Moves between states:
κ: LZ->BL, RT->MQ, TH->NG, ZT->HD, FD->DP, BQ->RG, LH->BT, FC->GB, TB->BN, NM->HF, QR->RL, PM->HM, PC->NZ, MF->NM, JP->HT, CN->JQ, HC->DG, FT->PC, BL->BQ, BS->JZ, HL->ZF, HT->RT, RR->QR, LL->CT, HF->PJ, NT->TJ, GZ->FT, FH->CN, QF->RF, HD->MB, DZ->MF, CH->FQ, FQ->FH, PJ->NT, ZD->GZ, DG->RR, LG->LS, SC->DC, PF->LL, MJ->NC, ZS->BS, DC->MG, ZF->PM, RL->BP, ML->TC, BD->FJ, RF->LG, RQ->JP, GB->BD, NG->ZS, RG->JG, CR->HS, ZB->CH, BF->CR, FJ->JC, LS->QJ, SM->ZT, NC->SC, HS->RQ, HM->BF, BN->RN, LP->DZ, MB->QG, JC->FD, BT->BH, JZ->LC, LC->ZB, HN->GF, CT->TH, TC->QM, NZ->MP, DP->LZ, MP->HR, JG->PG, LM->FC, QG->TB, TJ->HC, PG->TZ, GF->SM, BP->CC, QJ->HN, JQ->PF, TZ->LM, MQ->LH, QM->MJ, BH->HL, CC->LP, HR->ML, MG->ZD, RN->QF
λ: LZ->FT, RT->CT, TH->LP, ZT->LM, FD->ZD, BQ->NZ, LH->NG, FC->MJ, TB->FJ, NM->ZT, QR->RF, PM->ZB, PC->BT, MF->SM, JP->PF, CN->RR, HC->BN, FT->LH, BL->PC, BS->NM, HL->JZ, HT->LL, RR->QF, LL->BP, HF->HD, NT->QG, GZ->MQ, FH->DG, QF->DP, HD->FC, DZ->GF, CH->TJ, FQ->HC, PJ->MB, ZD->RT, DG->RN, LG->BL, SC->RQ, PF->RL, MJ->CR, ZS->MF, DC->JP, ZF->LC, RL->LG, ML->PM, BD->SC, RF->LZ, RQ->JQ, GB->NC, NG->DZ, RG->MP, CR->FH, ZB->NT, BF->FQ, FJ->DC, LS->BQ, SM->TZ, NC->HS, HS->CN, HM->CH, BN->JC, LP->HN, MB->GB, JC->MG, BT->ZS, JZ->HF, LC->PJ, HN->JG, CT->CC, TC->HM, NZ->BH, DP->GZ, MP->HL, JG->HR, LM->QM, QG->BD, TJ->TB, PG->ML, GF->PG, BP->LS, QJ->RG, JQ->QR, TZ->TC, MQ->TH, QM->BF, BH->BS, CC->QJ, HR->ZF, MG->HT, RN->FD
α: LZ->LG, RT->GZ, TH->LH, ZT->HF, FD->QF, BQ->QJ, LH->PC, FC->MB, TB->HC, NM->JZ, QR->PF, PM->TC, PC->BQ, MF->BS, JP->MG, CN->RQ, HC->FH, FT->BL, BL->LS, BS->HL, HL->HR, HT->ZD, RR->JQ, LL->RT, HF->LC, NT->CH, GZ->LZ, FH->HS, QF->QR, HD->PJ, DZ->ZS, CH->BF, FQ->CR, PJ->ZB, ZD->DP, DG->CN, LG->BP, SC->FJ, PF->HT, MJ->GB, ZS->BH, DC->JC, ZF->ML, RL->LL, ML->TZ, BD->TB, RF->RL, RQ->DC, GB->QG, NG->BT, RG->HN, CR->NC, ZB->HM, BF->MJ, FJ->BN, LS->CC, SM->NM, NC->BD, HS->SC, HM->QM, BN->DG, LP->NG, MB->NT, JC->RN, BT->NZ, JZ->ZF, LC->PM, HN->DZ, CT->MQ, TC->LM, NZ->RG, DP->RF, MP->JG, JG->GF, LM->HD, QG->TJ, TJ->FQ, PG->SM, GF->MF, BP->CT, QJ->LP, JQ->JP, TZ->ZT, MQ->FT, QM->FC, BH->MP, CC->TH, HR->PG, MG->FD, RN->RR
ξ: LZ->PF, RT->QF, TH->LZ, ZT->HL, FD->CN, BQ->CT, LH->LG, FC->LC, TB->BF, NM->MP, QR->DC, PM->SM, PC->BP, MF->NZ, JP->BN, CN->BD, HC->MJ, FT->RL, BL->LL, BS->RG, HL->HN, HT->RN, RR->SC, LL->FD, HF->HR, NT->TC, GZ->QR, FH->GB, QF->RQ, HD->ZF, DZ->PC, CH->LM, FQ->FC, PJ->ML, ZD->RR, DG->NC, LG->HT, SC->TJ, PF->JC, MJ->PJ, ZS->BQ, DC->HC, ZF->GF, RL->MG, ML->MF, BD->CH, RF->JP, RQ->TB, GB->ZB, NG->BL, RG->TH, CR->MB, ZB->TZ, BF->HD, FJ->FQ, LS->RT, SM->BH, NC->NT, HS->QG, HM->ZT, BN->CR, LP->FT, MB->PM, JC->FH, BT->LS, JZ->JG, LC->PG, HN->LH, CT->DP, TC->NM, NZ->CC, DP->JQ, MP->LP, JG->NG, LM->JZ, QG->HM, TJ->QM, PG->ZS, GF->BT, BP->ZD, QJ->MQ, JQ->FJ, TZ->BS, MQ->RF, QM->HF, BH->QJ, CC->GZ, HR->DZ, MG->DG, RN->HS
ε: LZ->GZ, RT->LL, TH->CC, ZT->TZ, FD->MG, BQ->PC, LH->TH, FC->QM, TB->BD, NM->SM, QR->QF, PM->LC, PC->LH, MF->GF, JP->JQ, CN->DG, HC->TB, FT->MQ, BL->FT, BS->MF, HL->BS, HT->PF, RR->RN, LL->RL, HF->ZT, NT->MB, GZ->RT, FH->HC, QF->FD, HD->LM, DZ->HN, CH->NT, FQ->TJ, PJ->HD, ZD->HT, DG->BN, LG->LZ, SC->HS, PF->QR, MJ->BF, ZS->DZ, DC->RQ, ZF->JZ, RL->RF, ML->ZF, BD->NC, RF->DP, RQ->CN, GB->MJ, NG->LP, RG->NZ, CR->FQ, ZB->PJ, BF->CH, FJ->SC, LS->BL, SM->PG, NC->CR, HS->FH, HM->ZB, BN->FJ, LP->QJ, MB->FC, JC->DC, BT->NG, JZ->NM, LC->HF, HN->RG, CT->BP, TC->PM, NZ->BT, DP->ZD, MP->BH, JG->MP, LM->TC, QG->GB, TJ->QG, PG->HR, GF->JG, BP->LG, QJ->BQ, JQ->RR, TZ->ML, MQ->CT, QM->HM, BH->ZS, CC->LS, HR->HL, MG->JP, RN->JC

In the rows, zero is written as 25.

The rows follow the links: the fewer symbols apart two states are, the more alike their rows tend to be.

Each row is also shifted at random along 5 hidden directions that mean nothing.

Some states, each with a row of numbers:
CC: 39 22 28 27 24 27 24 25 26 22 30 29 28 25 27 22 23 22 24 25 26 25 23 25 20 25 28 24 25 26 26 21 28 24 23 28 21 30 23 25 29 31 25
DC: 20 26 23 22 24 23 28 28 26 31 25 24 23 24 25 26 26 27 26 23 27 25 25 22 28 24 24 30 26 25 28 24 24 26 27 22 27 26 25 22 22 23 29
FQ: 37 28 22 22 24 22 25 23 22 38 24 20 21 26 25 30 29 26 22 26 27 26 25 24 28 23 23 25 21 23 24 27 26 29 25 23 28 30 26 17 24 23 25
ZS: 30 21 28 24 26 27 26 21 29 21 26 30 30 23 24 23 24 20 24 23 26 26 26 24 21 25 26 28 24 29 24 23 23 23 24 27 25 25 21 29 28 26 23
HN: 31 26 24 26 23 28 20 21 22 12 19 28 30 27 30 23 25 21 26 23 24 22 26 25 22 29 23 27 22 21 24 31 24 23 24 27 22 16 24 35 22 26 19
BT: 23 22 27 24 21 26 26 22 26 26 28 30 28 24 28 23 26 19 24 21 28 23 23 22 19 24 25 30 24 26 26 22 26 25 23 26 22 29 21 24 26 30 23
FT: 36 25 25 26 28 28 21 25 24 25 24 24 27 26 26 24 25 24 24 25 24 27 27 26 25 25 28 26 23 26 27 23 29 25 23 28 22 27 27 22 26 28 26
HF: 21 29 22 28 31 27 23 21 24 26 17 20 24 26 19 29 26 27 22 29 22 27 30 30 33 26 26 24 23 30 23 28 24 25 25 27 28 18 31 26 25 20 24
TB: 30 28 26 25 25 20 22 27 29 30 28 23 23 22 21 29 24 27 24 27 23 28 30 26 26 23 28 24 24 25 26 21 25 25 22 25 26 29 28 18 26 24 27
LZ: 36 23 22 22 23 28 27 24 21 22 25 28 27 28 32 20 26 23 25 23 27 23 22 21 23 25 22 28 24 21 27 27 28 25 27 24 22 27 21 28 23 30 24
HS: 22 24 28 25 26 22 31 30 25 34 27 19 20 26 24 28 28 30 29 25 29 24 19 26 27 26 23 23 29 23 25 28 22 29 28 21 30 23 27 25 22 20 28
RL: 16 23 25 23 23 26 27 29 22 30 27 24 25 27 30 22 27 25 27 22 28 24 20 21 24 25 24 28 27 22 28 25 27 27 26 24 23 30 24 21 23 28 28
SC: 25 29 26 28 25 21 26 29 30 20 27 27 23 22 21 27 21 28 27 27 23 25 28 27 27 24 29 24 29 27 26 21 24 22 25 24 26 22 27 26 25 24 26
ZB: 33 23 23 25 22 24 26 22 20 27 28 25 24 29 29 26 27 25 24 27 26 23 21 24 23 26 20 18 23 20 20 30 25 27 26 24 25 30 22 26 27 25 22
HC: 39 27 27 29 29 23 31 27 28 23 25 24 21 25 19 27 23 30 27 29 25 26 25 30 29 25 27 21 29 29 24 24 22 24 28 24 30 17 28 30 25 22 26
HM: 23 28 23 27 23 23 21 24 22 22 25 24 24 27 27 27 25 26 25 28 23 24 25 27 24 27 23 18 23 20 21 29 26 25 25 25 24 25 26 27 25 24 21
CT: 17 28 24 22 26 27 16 26 27 15 23 26 30 24 29 22 22 23 25 24 21 30 32 25 22 25 30 28 21 21 29 23 28 22 21 28 19 24 26 26 23 29 25
PG: 17 26 26 30 26 27 24 24 25 28 24 24 24 25 20 29 26 25 25 26 23 23 25 27 28 27 25 24 27 30 23 26 24 26 23 27 26 24 29 21 28 23 25
SM: 25 25 25 29 23 26 26 22 25 17 25 30 26 25 23 25 23 23 25 26 23 21 25 26 24 27 24 23 27 28 22 27 24 23 26 26 25 22 24 30 28 25 21
JG: 21 20 30 26 30 28 28 24 26 23 23 23 28 27 23 24 27 26 28 24 28 26 20 28 24 29 24 24 27 27 22 30 20 26 26 25 29 17 25 36 25 20 24
MQ: 22 22 29 23 30 28 26 26 29 25 26 25 28 24 25 21 24 24 25 24 27 30 26 25 23 23 29 28 25 28 28 20 26 24 24 26 24 27 24 27 26 28 28
TJ: 30 27 24 22 23 21 24 23 29 24 28 28 25 21 24 27 23 23 21 27 24 27 32 24 24 21 28 26 22 25 25 19 25 23 24 25 26 30 21 23 26 26 23
ZF: 13 29 21 26 23 25 18 22 24 25 22 25 26 24 24 29 25 22 22 25 20 24 31 25 27 26 24 26 22 26 24 27 26 24 21 27 24 27 28 19 27 25 23
GZ: 28 28 22 26 25 27 23 26 26 18 24 30 27 24 27 22 22 24 24 25 23 26 30 24 26 23 28 28 24 26 29 21 29 22 24 27 21 25 25 24 25 30 26
TH: 22 27 27 27 25 27 17 27 24 18 25 25 28 26 28 24 23 24 27 24 23 25 26 27 20 28 28 24 23 21 26 26 27 24 21 28 20 23 28 26 25 28 24
NT: 28 29 23 28 23 23 27 23 25 22 26 29 22 24 22 27 23 25 22 29 24 24 28 27 27 22 27 22 25 27 24 22 26 23 27 26 26 24 25 25 27 27 22
BF: 18 25 25 22 21 20 30 23 27 25 29 29 24 24 27 25 24 24 22 26 27 25 26 23 22 22 26 24 23 23 25 21 25 25 28 23 27 28 20 27 25 27 22
JQ: 30 22 27 23 30 25 33 28 31 25 27 27 25 22 21 22 23 27 26 25 27 29 27 25 28 22 28 28 30 32 28 19 23 23 28 23 29 24 23 28 26 24 31

Where do the symbols, taken in turn from left to right, take each start?
Answers are names.
12 25 26 19 21 19 27 24 30 26 31 28 26 22 28 25 24 23 22 25 27 28 28 22 21 21 27 27 22 22 26 20 24 24 26 23 27 31 18 26 25 26 24
ξ α ε ε => PJ
7 27 28 28 28 22 29 25 31 27 28 26 22 22 18 28 22 27 23 29 25 28 28 29 28 22 31 23 27 31 26 17 24 24 26 25 29 24 27 24 27 25 26
ε α ξ λ => ZB
30 25 27 31 28 30 29 24 22 26 21 23 23 28 22 25 27 26 27 26 29 21 19 29 27 27 26 25 28 29 25 27 25 27 27 27 26 16 30 28 24 26 24
ε λ ε κ λ => BS
25 25 24 22 26 24 29 28 27 26 24 25 24 24 24 24 25 27 26 24 26 27 26 23 28 24 25 29 27 26 28 24 24 25 27 23 27 24 25 26 22 23 29
ξ κ λ ε => RR
20 24 25 23 25 23 22 23 23 29 27 22 25 27 28 27 27 25 23 26 24 27 25 25 23 26 22 20 22 21 21 29 25 27 24 25 25 31 24 23 27 23 23
α ε λ ε ξ α => LC
19 23 28 27 26 23 32 24 27 24 30 27 23 25 23 25 24 27 25 29 27 25 22 27 24 24 25 19 27 27 23 23 23 25 29 23 28 24 22 30 27 24 23
λ λ ξ => FC
14 27 26 22 26 21 27 24 30 23 27 26 25 23 24 26 23 26 23 27 26 29 30 26 25 22 28 26 23 24 26 21 23 24 26 23 28 23 22 29 24 24 24
κ ξ ε α => BF
21 22 26 22 23 22 35 23 25 26 28 27 23 26 27 24 26 26 24 26 31 25 21 24 24 23 23 24 25 22 24 25 22 27 31 20 30 23 18 34 23 24 23
λ α α λ κ α => JC
22 28 24 25 21 21 24 30 23 27 25 22 22 26 27 28 26 28 28 24 25 23 23 24 26 26 23 24 26 20 26 28 24 26 26 22 26 24 27 23 22 23 26
λ α ξ α => HS
21 24 25 29 24 27 28 22 24 19 24 29 26 25 23 25 24 24 25 26 24 21 24 26 25 27 23 23 27 28 22 28 23 24 27 25 26 20 24 31 26 24 22
α κ ξ ε λ => ZF
15 18 32 25 26 25 28 24 30 31 31 26 27 23 21 25 26 23 26 24 28 26 21 24 22 25 25 25 28 31 23 23 22 26 24 25 28 30 23 24 30 24 26
ε λ ξ κ ξ => HN
44 26 23 28 17 27 19 23 20 25 27 29 26 26 30 25 25 20 23 23 24 19 23 22 21 26 24 25 23 22 25 26 30 26 21 29 18 33 25 17 28 32 21
ξ κ λ λ λ => JG
31 26 23 27 30 26 24 22 22 30 22 20 23 28 22 28 27 28 23 29 24 26 25 29 30 27 23 20 24 27 21 29 24 27 26 26 28 23 28 25 27 21 24
ξ ε ξ α => JG
28 25 24 24 21 27 21 22 23 35 24 25 26 24 26 27 29 20 22 22 26 22 25 21 24 24 24 31 22 27 26 24 28 28 21 28 22 32 25 14 26 29 24
ε α λ ξ => QJ
